Below are the code and all the weights of a small trained network. Each question names an input and a class and asks about switching units off, where a switched-off unit gives its printed mean instead of its output.

import numpy as np


def w(rows, s, z=0):
    codes = np.array(rows[::2]) - 128.0
    scale = np.full(codes.shape[1], s)
    scale[-1] = z or s
    return codes * scale


def f(y):
    return np.maximum(y, 0)


def log_softmax(a):
    a = a - a.max(-1, keepdims=True)
    return a - np.log(np.exp(a).sum(-1, keepdims=True))


def net(x, mask):
    res = np.array(x, float).reshape(1, 4) / 4 @ E
    y = f(res @ A[0][:, :-1].T + A[0][:, -1])
    res = res + np.where(mask, y, B[0][:, -1]) @ B[0][:, :-1]
    return log_softmax(res[-1] @ U[:, :-1].T + U[:, -1])


A, B = {}, {}
E = w([
[29,202,211,93,113,42,156,71,173,97],'x0',
[132,159,254,195,92,170,66,56,63,174],'x1',
[107,185,121,221,63,96,238,121,12,43],'x2',
[33,57,51,85,68,232,175,19,103,54],'x3',
],0.008)
A[0] = w([
[139,95,139,14,175,127,66,144,186,153,208],'N0',
[85,136,120,158,71,173,108,2,115,132,207],'N1',
[145,65,97,92,212,162,78,115,158,223,116],'N2',
[133,120,74,201,136,158,165,177,39,68,202],'N3',
[111,41,86,84,154,161,129,77,184,98,76],'N4',
[160,117,125,98,151,105,75,139,146,171,194],'N5',
[53,189,124,110,128,31,155,118,201,108,106],'N6',
[166,140,190,125,224,106,82,184,222,209,154],'N7',
[120,116,101,117,88,135,217,127,81,87,139],'N8',
[115,213,239,179,90,93,138,59,89,143,159],'N9',
[146,140,127,159,115,150,151,153,119,101,58],'N10',
[84,94,161,130,69,203,113,12,100,119,144],'N11',
[175,193,159,177,164,43,119,225,96,137,150],'N12',
[88,115,124,144,77,157,124,115,132,84,5],'N13',
[204,112,135,171,131,139,70,162,108,226,67],'N14',
],0.0093,0.0031)
B[0] = w([
[99,106,64,105,149,117,136,196,127,158,227],'N0',
[114,37,136,148,51,107,204,55,75,92,226],'N1',
[166,190,92,95,153,166,73,136,166,196,223],'N2',
[86,95,123,98,42,138,135,148,63,115,227],'N3',
[194,219,137,156,177,225,162,152,172,116,201],'N4',
[172,60,123,126,151,126,109,148,118,187,194],'N5',
[58,130,87,65,66,54,144,171,164,137,194],'N6',
[140,61,169,137,254,50,118,121,149,185,253],'N7',
[103,36,122,111,85,109,103,113,68,128,205],'N8',
[144,179,222,161,120,254,175,183,59,34,241],'N9',
[128,116,145,113,111,154,158,195,147,140,151],'N10',
[153,74,110,170,57,94,169,21,120,139,234],'N11',
[234,130,131,196,162,141,164,61,186,140,241],'N12',
[130,62,141,160,160,92,112,94,123,134,165],'N13',
[133,214,191,138,138,129,71,180,90,114,215],'N14',
],0.0093,0.013)
U = w([
[126,61,101,125,146,44,123,61,170,166,51],'0',
[2,99,98,48,60,106,117,195,49,100,182],'1',
[140,167,136,125,74,154,9,123,59,148,3],'2',
[160,161,42,103,95,217,130,131,192,132,111],'3',
[98,233,179,130,108,108,135,130,197,76,50],'4',
[158,183,163,118,210,163,64,212,146,146,180],'5',
[154,122,188,196,96,189,199,80,27,74,186],'6',
],0.0093,0.0026)

Each question gives the input, the list of numbers given to net, and the class t.
The units are the neurons (one row each of A and B). Each row of codes is followed by its name. A weight is (code - 128) times the scale printed after its matrix; where a second scale follows, it is the last column's (A, B and U).
mask holds one flag per neuron, in row order. A switched-off neuron (its flag False) gives its mean, the last column of its row in B, instead of its output. The means were averaged over made-up inputs and are rounded, as every weight is.
A unit's drop is (log p(t) with every unit on - log p(t) with that unit switched off) / (log p(t) with every unit on - log p(t) with every unit switched off).
The circuit of an input: a set's keep is (log p(t) with only the set's units on - log p(t) with every unit switched off) / (log p(t) with every unit on - log p(t) with every unit switched off). Starting from the 12 units with the biggest drops (on a tie, the unit counted first), units are removed one at a time, each time the one whose removal leaves the highest keep (on an exact tie, the one counted first), for as long as the keep stays at least 0.8.
circuit, biggest first: the units of the circuit, biggest drop first
top k neurons: the k neurons with the biggest drops, biggest first
drop when u is switched off: that unit's drop, to one decimal
input [-7,-5,1,-2], class 5: top 2 neurons : N11, N1
input [6,0,-4,1], class 1: top 2 neurons : N12, N6
input [-5,-6,-3,1], class 5: circuit, biggest first : N11
input [-2,-6,1,-1], class 3: circuit, biggest first : N7, N1
input [-1,-2,5,4], class 1: circuit, biggest first : N12, N9
input [5,3,0,-5], class 5: top 3 neurons : N1, N11, N7
input [3,-7,-2,4], class 3: top 3 neurons : N4, N3, N1
input [4,-1,-2,3], class 1: top 3 neurons : N12, N7, N6
input [0,-6,-1,2], class 3: top 2 neurons : N4, N7
input [5,-1,2,-3], class 4: top 2 neurons : N6, N1
input [-6,6,-4,3], class 2: top 2 neurons : N2, N9
input [-1,2,-7,4], class 3: top 2 neurons : N4, N2
input [4,-1,4,4], class 1: top 4 neurons : N12, N6, N8, N4
input [8,-4,7,3], class 1: circuit, biggest first : N6
input [8,-5,1,5], class 1: top 3 neurons : N6, N12, N7
input [7,-4,-7,7], class 3: top 2 neurons : N4, N7
input [-6,-8,5,-1], class 1: top 2 neurons : N3, N9
input [6,-3,-8,5], class 3: drop when N4 is switched off : 1.3
input [-2,-1,8,5], class 1: drop when N1 is switched off : -0.1
input [3,-7,-3,6], class 3: circuit, biggest first : N4
input [8,-8,4,-2], class 1: drop when N6 is switched off : 0.6
